Below is a small trained network, with its code and all its weights. Each question gives an input and a target symbol and asks what happens when units are switched off, that is, made to give their printed mean instead of their output.

import numpy as np


def w(rows, s, z=0):
    codes = np.array(rows[::2]) - 128.0
    scale = np.full(codes.shape[1], s)
    scale[-1] = z or s
    return codes * scale


def f(y):
    return y / 2 * (1 + np.tanh(0.7978845608 * (y + 0.044715 * y**3)))


def softmax(a):
    e = np.exp(a - a.max(-1, keepdims=True))
    return e / e.sum(-1, keepdims=True)


def log_softmax(a):
    a = a - a.max(-1, keepdims=True)
    return a - np.log(np.exp(a).sum(-1, keepdims=True))


def net(x, mask):
    ids = ['αβγδεζηθλπστφψ'.index(c) for c in x.split()]
    T = len(ids)
    res = E[ids] + P[:T]
    r = res
    for j in range(3):
        rows = slice(4 * j, 4 * j + 4)
        q, k, v = (r @ M[0][rows].T for M in (Q, K, V))
        z = softmax(np.where(np.tri(T) > 0, q @ k.T / 4**0.5, -1e9)) @ v
        o = O[0][rows]
        res = res + np.where(mask[j], z, o[:, -1]) @ o[:, :-1]
    y = f(res @ A[0][:, :-1].T + A[0][:, -1])
    res = res + np.where(mask[3:15], y, B[0][:, -1]) @ B[0][:, :-1]
    return log_softmax(res[-1] @ U[:, :-1].T + U[:, -1])


Q, K, V, O, A, B = {}, {}, {}, {}, {}, {}
E = w([
[150,189,151],'α',
[182,152,88],'β',
[143,92,95],'γ',
[164,117,94],'δ',
[80,15,59],'ε',
[111,203,190],'ζ',
[161,86,146],'η',
[129,54,213],'θ',
[214,38,181],'λ',
[121,118,222],'π',
[171,173,2],'σ',
[110,76,206],'τ',
[198,83,115],'φ',
[238,131,36],'ψ',
],0.014)
P = w([
[17,1,16],'0',
[175,101,79],'1',
[175,104,86],'2',
[177,107,88],'3',
[179,108,83],'4',
[176,112,91],'5',
[180,106,97],'6',
[180,108,102],'7',
[186,111,121],'8',
[186,115,128],'9',
[194,114,125],'10',
[199,113,140],'11',
[209,115,141],'12',
[215,120,154],'13',
],0.0084)
Q[0] = w([
[26,173,150],'h1',
[138,228,86],'h1',
[69,165,142],'h1',
[25,221,147],'h1',
[220,80,130],'h2',
[79,165,99],'h2',
[214,229,111],'h2',
[94,195,94],'h2',
[54,150,133],'h3',
[157,247,93],'h3',
[179,20,72],'h3',
[225,88,30],'h3',
],0.014)
K[0] = w([
[149,180,168],'h1',
[124,162,127],'h1',
[180,147,163],'h1',
[158,250,151],'h1',
[110,152,129],'h2',
[166,119,103],'h2',
[128,196,184],'h2',
[186,144,197],'h2',
[186,176,164],'h3',
[130,162,103],'h3',
[82,75,83],'h3',
[61,109,107],'h3',
],0.021)
V[0] = w([
[163,211,27],'h1',
[93,78,143],'h1',
[79,144,59],'h1',
[174,76,90],'h1',
[28,120,66],'h2',
[233,131,130],'h2',
[130,187,164],'h2',
[117,216,131],'h2',
[165,26,161],'h3',
[210,108,92],'h3',
[248,104,170],'h3',
[41,224,131],'h3',
],0.011)
O[0] = w([
[254,33,136,121],'h1',
[50,162,134,191],'h1',
[161,84,49,200],'h1',
[61,54,157,240],'h1',
[166,130,206,145],'h2',
[101,66,90,160],'h2',
[117,90,116,71],'h2',
[156,135,146,77],'h2',
[38,119,203,221],'h3',
[132,89,119,180],'h3',
[76,16,172,84],'h3',
[198,180,125,12],'h3',
],0.0076,0.011)
A[0] = w([
[66,55,73,59],'n1',
[85,133,100,138],'n2',
[79,171,186,87],'n3',
[55,176,131,95],'n4',
[71,134,134,1],'n5',
[134,124,155,177],'n6',
[180,103,157,169],'n7',
[200,89,136,120],'n8',
[136,111,87,136],'n9',
[83,54,140,136],'n10',
[137,127,10,107],'n11',
[94,97,150,168],'n12',
],0.013,0.0048)
B[0] = w([
[211,91,169,253],'n1',
[89,42,64,169],'n2',
[104,98,6,162],'n3',
[244,140,84,177],'n4',
[203,87,94,161],'n5',
[66,143,151,135],'n6',
[30,197,138,150],'n7',
[44,208,234,165],'n8',
[69,185,179,160],'n9',
[233,200,89,237],'n10',
[78,146,253,198],'n11',
[102,254,115,190],'n12',
],0.0049,0.021)
U = w([
[166,206,128,84],'α',
[127,150,154,79],'β',
[35,81,129,190],'γ',
[52,83,133,252],'δ',
[73,178,118,189],'ε',
[211,244,122,79],'ζ',
[141,139,115,70],'η',
[143,176,59,123],'θ',
[246,129,70,129],'λ',
[136,210,114,143],'π',
[76,196,201,137],'σ',
[98,205,85,90],'τ',
[183,112,114,135],'φ',
[254,73,208,99],'ψ',
],0.0079,0.003)

Each question gives the input, a string of symbols that net reads in full, and the target symbol t.
The units are the heads (4 rows each of Q, K, V and O) and the neurons (one row each of A and B). Each row of codes is followed by its name. A weight is (code - 128) times the scale printed after its matrix; where a second scale follows, it is the last column's (O, A, B and U).
mask holds one flag per unit, heads first, then neurons. A switched-off unit (its flag False) gives its mean, the last column of its rows in O or B, instead of its output. The means were averaged over made-up inputs and are rounded, as every weight is.
A unit's drop is (log p(t) with every unit on - log p(t) with that unit switched off) / (log p(t) with every unit on - log p(t) with every unit switched off).
The circuit of an input: a set's keep is (log p(t) with only the set's units on - log p(t) with every unit switched off) / (log p(t) with every unit on - log p(t) with every unit switched off). Starting from the 12 units with the biggest drops (on a tie, the unit counted first), units are removed one at a time, each time the one whose removal leaves the highest keep (on an exact tie, the one counted first), for as long as the keep stays at least 0.8.
units of the circuit, in order: the units of the circuit, biggest drop first
most important unit: the unit with the biggest drop
top k neurons: the k neurons with the biggest drops, biggest first
which heads matter: for each layer, one digit per head in row order, 1 if its drop is at least 0.15 and else 0, layers parted by /
drop of u: that unit's drop, to one decimal
input σ σ φ, target σ: most important unit	n8
input θ α ψ γ, target θ: which heads matter	100
input ψ ψ σ λ σ λ σ, target ψ: which heads matter	100
input ζ λ τ λ σ ε λ ψ τ α γ λ λ, target σ: units of the circuit, in order	[h2; n1; n7]
input θ γ ψ, target θ: top 3 neurons	[n4; n3; n11]
input ψ δ θ, target ψ: top 4 neurons	[n10; n1; n3; n9]
input ψ β ψ ζ ψ σ δ γ β π, target ψ: which heads matter	111
input ζ τ α ψ σ σ λ φ ψ ψ τ ψ, target ζ: which heads matter	101
input ψ β σ σ ψ σ π, target ψ: which heads matter	101
input σ ψ ψ ψ σ π π ψ ζ φ σ θ φ β, target σ: which heads matter	101
input θ ψ ψ η β σ φ, target θ: which heads matter	100
input ψ σ τ γ ψ φ ε, target λ: which heads matter	000
input ψ ψ ψ ψ ε θ σ ψ ψ τ α, target ψ: top 2 neurons	[n1; n3]
input σ ψ σ, target σ: top 2 neurons	[n11; n8]
input λ ψ ψ λ α ψ φ φ, target λ: which heads matter	111
input σ σ ψ ψ λ, target σ: which heads matter	100
input ζ ψ ζ σ, target ζ: units of the circuit, in order	[h3]
input θ ψ τ θ γ ψ σ ψ σ, target θ: which heads matter	101
input σ ψ σ θ, target σ: which heads matter	110
input σ α τ, target σ: most important unit	h2
input θ ψ ψ σ η, target θ: top 2 neurons	[n4; n3]
input σ λ ψ δ, target σ: which heads matter	101
input λ ψ θ, target λ: top 2 neurons	[n10; n4]
input σ σ α σ ψ ψ φ σ σ θ θ ψ, target σ: top 3 neurons	[n8; n11; n7]
input ψ ζ δ, target ψ: drop of h1	0.4
